Below are the code and all the weights of a small trained network. Each question names an input and a class and asks about switching units off, where a switched-off unit gives its printed mean instead of its output.

import numpy as np


def w(rows, s, z=0):
    codes = np.array(rows[::2]) - 128.0
    scale = np.full(codes.shape[1], s)
    scale[-1] = z or s
    return codes * scale


def f(y):
    return np.maximum(y, 0)


def log_softmax(a):
    a = a - a.max(-1, keepdims=True)
    return a - np.log(np.exp(a).sum(-1, keepdims=True))


def net(x, mask):
    res = np.array(x, float).reshape(1, 8) / 4 @ E
    y = f(res @ A[0][:, :-1].T + A[0][:, -1])
    res = res + np.where(mask, y, B[0][:, -1]) @ B[0][:, :-1]
    return log_softmax(res[-1] @ U[:, :-1].T + U[:, -1])


A, B = {}, {}
E = w([
[171,99,79,94,72,137,251,187],'x0',
[120,126,115,127,117,127,113,140],'x1',
[103,134,104,127,116,118,122,139],'x2',
[125,87,130,91,56,137,123,26],'x3',
[146,127,147,128,141,134,138,115],'x4',
[132,133,133,126,138,126,142,116],'x5',
[120,208,144,41,119,218,114,151],'x6',
[172,203,215,121,74,46,106,137],'x7',
],0.013)
A[0] = w([
[144,113,107,156,195,164,125,185,100],'neuron 1',
[113,174,157,86,116,218,130,157,46],'neuron 2',
[181,102,102,126,82,141,233,186,196],'neuron 3',
[101,97,81,141,220,205,147,122,25],'neuron 4',
[78,68,75,164,174,219,148,93,2],'neuron 5',
[123,226,110,62,148,185,137,104,169],'neuron 6',
[62,123,161,143,214,126,53,79,180],'neuron 7',
[163,86,70,241,128,31,147,80,84],'neuron 8',
[132,100,124,232,141,85,159,115,7],'neuron 9',
[91,167,151,191,169,149,54,86,136],'neuron 10',
[137,168,124,160,245,105,139,232,98],'neuron 11',
[80,69,132,120,76,181,125,57,60],'neuron 12',
[132,100,114,82,95,121,123,46,162],'neuron 13',
[155,231,215,163,70,47,132,164,61],'neuron 14',
],0.012,0.0016)
B[0] = w([
[105,141,154,128,69,103,156,131,198],'neuron 1',
[144,128,106,154,151,185,116,191,207],'neuron 2',
[98,51,32,12,193,114,158,112,254],'neuron 3',
[182,192,86,163,50,99,152,134,228],'neuron 4',
[185,151,115,157,83,98,163,143,235],'neuron 5',
[109,165,87,170,169,204,85,163,217],'neuron 6',
[140,59,81,65,147,95,100,80,241],'neuron 7',
[135,125,115,168,143,225,74,170,237],'neuron 8',
[121,159,95,162,124,188,63,166,196],'neuron 9',
[159,50,98,69,175,95,143,119,227],'neuron 10',
[35,98,244,75,53,165,164,99,239],'neuron 11',
[87,150,158,119,83,133,158,120,204],'neuron 12',
[46,142,252,133,95,126,155,57,199],'neuron 13',
[158,146,90,190,89,85,196,144,251],'neuron 14',
],0.011,0.017)
U = w([
[129,44,74,67,196,98,113,103,203],'0',
[36,107,238,134,65,164,131,98,181],'1',
[148,132,117,198,177,254,41,166,9],'2',
[207,160,104,196,73,61,155,125,48],'3',
],0.012,0.0013)

Each question gives the input, the list of numbers given to net, and the class t.
The units are the neurons (one row each of A and B). Each row of codes is followed by its name. A weight is (code - 128) times the scale printed after its matrix; where a second scale follows, it is the last column's (A, B and U).
mask holds one flag per neuron, in row order. A switched-off neuron (its flag False) gives its mean, the last column of its row in B, instead of its output. The means were averaged over made-up inputs and are rounded, as every weight is.
A unit's drop is (log p(t) with every unit on - log p(t) with that unit switched off) / (log p(t) with every unit on - log p(t) with every unit switched off).
most important unit: the unit with the biggest drop
k most important neurons: the k neurons with the biggest drops, biggest first
drop of u: that unit's drop, to one decimal
input [8,2,8,-2,7,-6,-1,8], class 0: most important unit => neuron 3
input [-1,3,-7,7,8,-8,-1,8], class 3: 2 most important neurons => (neuron 14; neuron 11)
input [5,-3,5,-2,7,-8,5,3], class 0: 2 most important neurons => (neuron 3; neuron 8)
input [4,7,7,-5,-3,-8,-5,-5], class 1: 2 most important neurons => (neuron 11; neuron 1)
input [1,8,-5,5,6,8,2,-6], class 3: 2 most important neurons => (neuron 11; neuron 5)
input [-5,3,-7,-1,0,-7,3,-8], class 3: 3 most important neurons => (neuron 4; neuron 5; neuron 3)
input [0,6,-3,5,-6,8,6,1], class 2: 2 most important neurons => (neuron 11; neuron 6)
input [0,5,7,2,8,-5,7,-8], class 3: 4 most important neurons => (neuron 4; neuron 5; neuron 8; neuron 9)
input [3,-2,3,-4,8,-6,-3,3], class 1: 3 most important neurons => (neuron 11; neuron 7; neuron 10)
input [5,6,-8,1,6,-3,-7,-5], class 2: 2 most important neurons => (neuron 8; neuron 9)
input [-3,-1,-4,3,5,-7,1,6], class 3: 2 most important neurons => (neuron 14; neuron 3)
input [3,-5,7,-4,1,1,0,-4], class 1: 2 most important neurons => (neuron 11; neuron 14)
input [-8,6,1,-4,0,3,-3,6], class 0: 2 most important neurons => (neuron 10; neuron 7)
input [-3,5,-1,0,-8,-8,-2,-4], class 3: most important unit => neuron 3
input [-6,1,-5,6,-2,-5,-6,3], class 0: 2 most important neurons => (neuron 7; neuron 11)
input [-4,2,-4,-2,-1,-3,-8,-2], class 2: drop of neuron 8 => 0.7
input [-4,0,-8,-6,5,1,6,3], class 1: drop of neuron 1 => 0.2
input [2,3,-6,0,2,-4,6,-8], class 3: drop of neuron 4 => 0.7
